Below is a small trained network, with its code and all its weights. Each question gives an input and a target symbol and asks what happens when units are switched off, that is, made to give their printed mean instead of their output.

import numpy as np


def w(rows, s, z=0):
    codes = np.array(rows[::2]) - 128.0
    scale = np.full(codes.shape[1], s)
    scale[-1] = z or s
    return codes * scale


def norm(h):
    return h / np.sqrt((h * h).mean(-1, keepdims=True) + 1e-5)


def f(y):
    return np.maximum(y, 0)


def softmax(a):
    e = np.exp(a - a.max(-1, keepdims=True))
    return e / e.sum(-1, keepdims=True)


def log_softmax(a):
    a = a - a.max(-1, keepdims=True)
    return a - np.log(np.exp(a).sum(-1, keepdims=True))


def net(x, mask):
    ids = ['αβηθμστω'.index(c) for c in x.split()]
    T = len(ids)
    res = E[ids] + P[:T]
    u = 0
    for l in range(3):
        q, k, v = (norm(res) @ M[l].T for M in (Q, K, V))
        z = softmax(np.where(np.tri(T) > 0, q @ k.T / 2**0.5, -1e9)) @ v
        res = res + np.where(mask[u], z, O[l][:, -1]) @ O[l][:, :-1]
        u += 1
        y = f(norm(res) @ A[l][:, :-1].T + A[l][:, -1])
        res = res + np.where(mask[u : u + 4], y, B[l][:, -1]) @ B[l][:, :-1]
        u += 4
    return log_softmax(norm(res)[-1] @ U[:, :-1].T + U[:, -1])


Q, K, V, O, A, B = {}, {}, {}, {}, {}, {}
E = w([
[66,119,97],'α',
[45,130,16],'β',
[99,140,91],'η',
[38,131,83],'θ',
[121,223,178],'μ',
[48,98,59],'σ',
[122,103,130],'τ',
[155,6,167],'ω',
],0.015)
P = w([
[140,92,244],'0',
[119,131,187],'1',
[162,69,2],'2',
[165,43,81],'3',
[167,133,200],'4',
[144,94,121],'5',
[98,148,56],'6',
[77,115,125],'7',
[119,143,41],'8',
[93,119,108],'9',
],0.0083)
Q[0] = w([
[254,201,204],'L0H0',
[94,36,12],'L0H0',
],0.0071)
K[0] = w([
[1,248,176],'L0H0',
[71,39,123],'L0H0',
],0.0087)
V[0] = w([
[23,182,145],'L0H0',
[128,33,1],'L0H0',
],0.011)
O[0] = w([
[254,229,50,121],'L0H0',
[17,78,34,255],'L0H0',
],0.0059,0.0085)
A[0] = w([
[17,162,36,176],'L0N0',
[132,98,118,119],'L0N1',
[254,127,86,3],'L0N2',
[134,207,171,252],'L0N3',
],0.0096,0.0014)
B[0] = w([
[174,44,159,249],'L0N0',
[2,207,64,144],'L0N1',
[76,120,191,140],'L0N2',
[59,131,42,145],'L0N3',
],0.0089,0.012)
Q[1] = w([
[70,150,253],'L1H0',
[122,167,129],'L1H0',
],0.012)
K[1] = w([
[120,253,108],'L1H0',
[115,76,124],'L1H0',
],0.0046)
V[1] = w([
[188,55,255],'L1H0',
[138,171,129],'L1H0',
],0.0088)
O[1] = w([
[7,215,132,70],'L1H0',
[146,121,134,3],'L1H0',
],0.013,0.0027)
A[1] = w([
[75,216,2,227],'L1N0',
[25,75,57,170],'L1N1',
[204,168,170,212],'L1N2',
[89,95,157,253],'L1N3',
],0.007,0.0013)
B[1] = w([
[122,151,251,158],'L1N0',
[68,158,118,255],'L1N1',
[112,56,134,143],'L1N2',
[124,128,102,180],'L1N3',
],0.011,0.0087)
Q[2] = w([
[24,254,172],'L2H0',
[51,37,134],'L2H0',
],0.0058)
K[2] = w([
[20,3,251],'L2H0',
[201,237,95],'L2H0',
],0.0069)
V[2] = w([
[137,171,137],'L2H0',
[203,151,249],'L2H0',
],0.011)
O[2] = w([
[2,180,180,70],'L2H0',
[158,43,194,2],'L2H0',
],0.011,0.0043)
A[2] = w([
[138,55,254,252],'L2N0',
[93,173,137,49],'L2N1',
[135,200,172,166],'L2N2',
[62,102,162,62],'L2N3',
],0.0077,0.0018)
B[2] = w([
[153,117,73,234],'L2N0',
[119,86,95,162],'L2N1',
[248,128,164,170],'L2N2',
[95,112,143,252],'L2N3',
],0.012,0.0025)
U = w([
[210,107,79,70],'α',
[163,142,69,46],'β',
[123,88,137,24],'η',
[187,88,97,216],'θ',
[138,77,244,242],'μ',
[120,182,22,252],'σ',
[33,255,182,6],'τ',
[50,152,201,251],'ω',
],0.0097,0.0028)

Each question gives the input, a string of symbols that net reads in full, and the target symbol t.
The units are the heads (2 rows each of Q, K, V and O) and the neurons (one row each of A and B). Each row of codes is followed by its name. A weight is (code - 128) times the scale printed after its matrix; where a second scale follows, it is the last column's (O, A, B and U).
mask holds one flag per unit, layer by layer, with each layer's heads first. A switched-off unit (its flag False) gives its mean, the last column of its rows in O or B, instead of its output. The means were averaged over made-up inputs and are rounded, as every weight is.
A unit's drop is (log p(t) with every unit on - log p(t) with that unit switched off) / (log p(t) with every unit on - log p(t) with every unit switched off).
The circuit of an input: a set's keep is (log p(t) with only the set's units on - log p(t) with every unit switched off) / (log p(t) with every unit on - log p(t) with every unit switched off). Starting from the 12 units with the biggest drops (on a tie, the unit counted first), units are removed one at a time, each time the one whose removal leaves the highest keep (on an exact tie, the one counted first), for as long as the keep stays at least 0.8.
circuit, biggest first: the units of the circuit, biggest drop first
most important unit: the unit with the biggest drop
top k neurons: the k neurons with the biggest drops, biggest first
top k neurons in layer l: the k neurons of layer l with the biggest drops, biggest first
drop of u: that unit's drop, to one decimal
input η ω σ, target ω: circuit, biggest first => L1H0, L0H0, L1N0
input ω ω η μ σ μ σ μ θ, target ω: most important unit => L0H0
input τ σ ω α, target ω: circuit, biggest first => L0H0, L1H0
input ω σ σ μ τ η θ σ τ, target ω: circuit, biggest first => L0H0, L1H0, L1N0
input θ σ μ, target θ: top 3 neurons => L1N1, L0N2, L1N2
input ω η μ, target τ: circuit, biggest first => L1H0, L1N0
input τ ω ω η, target ω: circuit, biggest first => L1H0, L1N0
input ω σ α α η, target τ: top 3 neurons => L0N3, L1N0, L0N0
input η ω β, target ω: circuit, biggest first => L1H0, L0H0, L1N0
input ω β σ τ τ, target τ: top 2 neurons in layer 0 => L0N0, L0N3
input σ τ η θ τ, target σ: top 2 neurons in layer 0 => L0N2, L0N3
input σ ω σ ω, target σ: drop of L2H0 => 0.4
input μ ω ω, target ω: drop of L1N2 => 0.0
input σ σ σ θ τ, target σ: circuit, biggest first => L2H0
input σ σ τ β σ θ σ ω, target σ: drop of L2H0 => 0.5
input ω μ ω σ, target ω: drop of L0H0 => 0.7
